Look-ups in named tables: a row name and a column name give one cell, copied from the table.

Fuzo
fields: Maderon, Ludi, Pite, Bazeta
Kiz: [37, 198, 123, 244]
Tar: [30, 197, 122, 240]
Gim: [21, 191, 122, 230]
Gir: [33, 198, 123, 242]
Kef: [25, 194, 122, 235]
Bimis: [40, 199, 124, 245]
Suz: [23, 193, 122, 233]

What is the Pite of Kef in Fuzo? 122
What is the Maderon of Kef in Fuzo? 25
What is the Pite of Kiz in Fuzo? 123
What is the Pite of Gim in Fuzo? 122
What is the Maderon of Suz in Fuzo? 23
What is the Maderon of Gim in Fuzo? 21
What is the Ludi of Gim in Fuzo? 191
What is the Ludi of Kef in Fuzo? 194
What is the Bazeta of Bimis in Fuzo? 245
What is the Bazeta of Kiz in Fuzo? 244
Which row has the largest Pite? Bimis

Table Zomo
|  | Fakig | Metez | Mudop |
|---|---|---|---|
| Fupizub | -3.1 | -6.7 | 9.6 |
| Bup | -0.2 | 5.7 | -5.7 |
| Did | -4.1 | -4.3 | 6.2 |
| Bof | -3.7 | 8.5 | 3.6 |
| Zubigup | -0.7 | -8.1 | 7.9 |
| Zilakov | 0.3 | 7.7 | -9.6 |
| Mozufa | 2.5 | 1.9 | 6.5 |

Did, Fakig => -4.1
Zubigup, Fakig => -0.7
Zilakov, Mudop => -9.6
Zubigup, Mudop => 7.9
Zubigup, Metez => -8.1
Bup, Fakig => -0.2
Mozufa, Metez => 1.9
Mozufa, Fakig => 2.5
Fupizub, Mudop => 9.6
Row with the largest Mudop: Fupizub

Kan:
columns: Fak, Vov
Vob: [50, 40]
Vir: [94, 78]
Rab: [34, 248]
Dipovu: [12, 76]
Palod: [202, 22]
Per: [75, 205]
Muk: [96, 155]
Sav: [88, 97]
Bon: [146, 105]

Fak of Palod: 202
Vov of Per: 205
Fak of Rab: 34
Fak of Vir: 94
Vov of Muk: 155
Fak of Sav: 88
Vov of Vob: 40
Fak of Vob: 50
Vov of Bon: 105
Fak of Bon: 146
Vov of Vir: 78
Vov of Rab: 248
Vov of Palod: 22
Vov of Sav: 97
Which row has the largest Vov? Rab

Sovamol:
,Vosabe,Gulat,Zub,Gomuz
Resaso,742,360,260,599
Rok,696,632,749,546
Sivuzam,413,343,327,862
Mesuf,715,290,279,445
Kug,711,343,666,709
Zeg,967,921,249,341
Lin,443,726,477,593
Pef,364,417,519,755
Vevivu,492,263,238,733
Zugat,361,464,570,424
Bet,896,483,892,706
Rine,302,350,797,401

Resaso, Gulat => 360
Bet, Gomuz => 706
Zugat, Zub => 570
Vevivu, Vosabe => 492
Lin, Zub => 477
Mesuf, Gulat => 290

Funefi.csv
,Dut,Nulozu,Vuloto,Vib,Bipeti
Kotedok,5987,-285,-1750,4151,2851
Bemibod,-3152,3445,-8864,4575,1953
Goso,5050,-2699,-1881,-710,-4427
Kegeru,-3799,1290,776,5116,3601
Lun,-1112,-1984,-2263,721,-5261
Nekefer,2141,1033,8211,-572,6290

Lun, Vib: 721
Nekefer, Bipeti: 6290
Kegeru, Vuloto: 776
Lun, Nulozu: -1984
Lun, Dut: -1112
Lun, Bipeti: -5261
Lun, Vuloto: -2263
Nekefer, Vib: -572
Bemibod, Dut: -3152
Bemibod, Nulozu: 3445
Kotedok, Nulozu: -285

Table Zof
|  | Kada | Fopiguf | Fovuro | Nav | Kod | Fuseraf |
|---|---|---|---|---|---|---|
| Fureko | 50 | 85 | 25 | 56 | 48 | 72 |
| Sofadu | 36 | 89 | 70 | 77 | 9 | 29 |
| Bup | 67 | 92 | 63 | 57 | 46 | 35 |
| Vitag | 52 | 43 | 78 | 32 | 24 | 54 |

Vitag, Fovuro: 78
Fureko, Nav: 56
Sofadu, Fovuro: 70
Fureko, Fovuro: 25
Fureko, Fopiguf: 85
Sofadu, Nav: 77
Fureko, Kada: 50
Fureko, Fuseraf: 72
Vitag, Kod: 24
Bup, Fuseraf: 35
Sofadu, Fuseraf: 29
Vitag, Fopiguf: 43
Sofadu, Kada: 36
Sofadu, Kod: 9
Bup, Nav: 57
Bup, Fopiguf: 92
Bup, Kada: 67
Bup, Fovuro: 63
Vitag, Kada: 52

Vagaf.csv
,Gofan,Deteted,Tos,Ras
Kana,196,118,149,180
Bel,118,97,50,136
Libibug,103,82,127,100

Tos of Kana: 149
Deteted of Kana: 118
Gofan of Bel: 118
Deteted of Bel: 97
Tos of Libibug: 127
Deteted of Libibug: 82
Ras of Libibug: 100
Ras of Kana: 180
Tos of Bel: 50
Gofan of Libibug: 103
Ras of Bel: 136
Gofan of Kana: 196

Losedo
cols = Bavop, Bupan, Rezu
Fafeze: [-79.479, 62.166, 35.445]
Tak: [-39.623, -9.207, 36.073]
Zor: [-5.064, 66.383, -64.709]
Rotig: [48.582, -42.446, -55.667]
Goganib: [76.737, 20.335, -31.910]
Doku: [17.080, -0.344, -8.909]
Gurilu: [86.526, 66.454, 7.301]

Bupan of Doku: -0.344
Rezu of Goganib: -31.910
Rezu of Zor: -64.709
Bavop of Gurilu: 86.526
Rezu of Gurilu: 7.301
Rezu of Rotig: -55.667
Bupan of Gurilu: 66.454
Rezu of Doku: -8.909
Rezu of Tak: 36.073
Bupan of Goganib: 20.335
Bavop of Doku: 17.080
Bavop of Tak: -39.623
Rezu of Fafeze: 35.445
Bupan of Tak: -9.207
Bavop of Rotig: 48.582
Bupan of Zor: 66.383
Bavop of Fafeze: -79.479
Bupan of Rotig: -42.446
Bavop of Zor: -5.064
Row with the largest Bupan: Gurilu

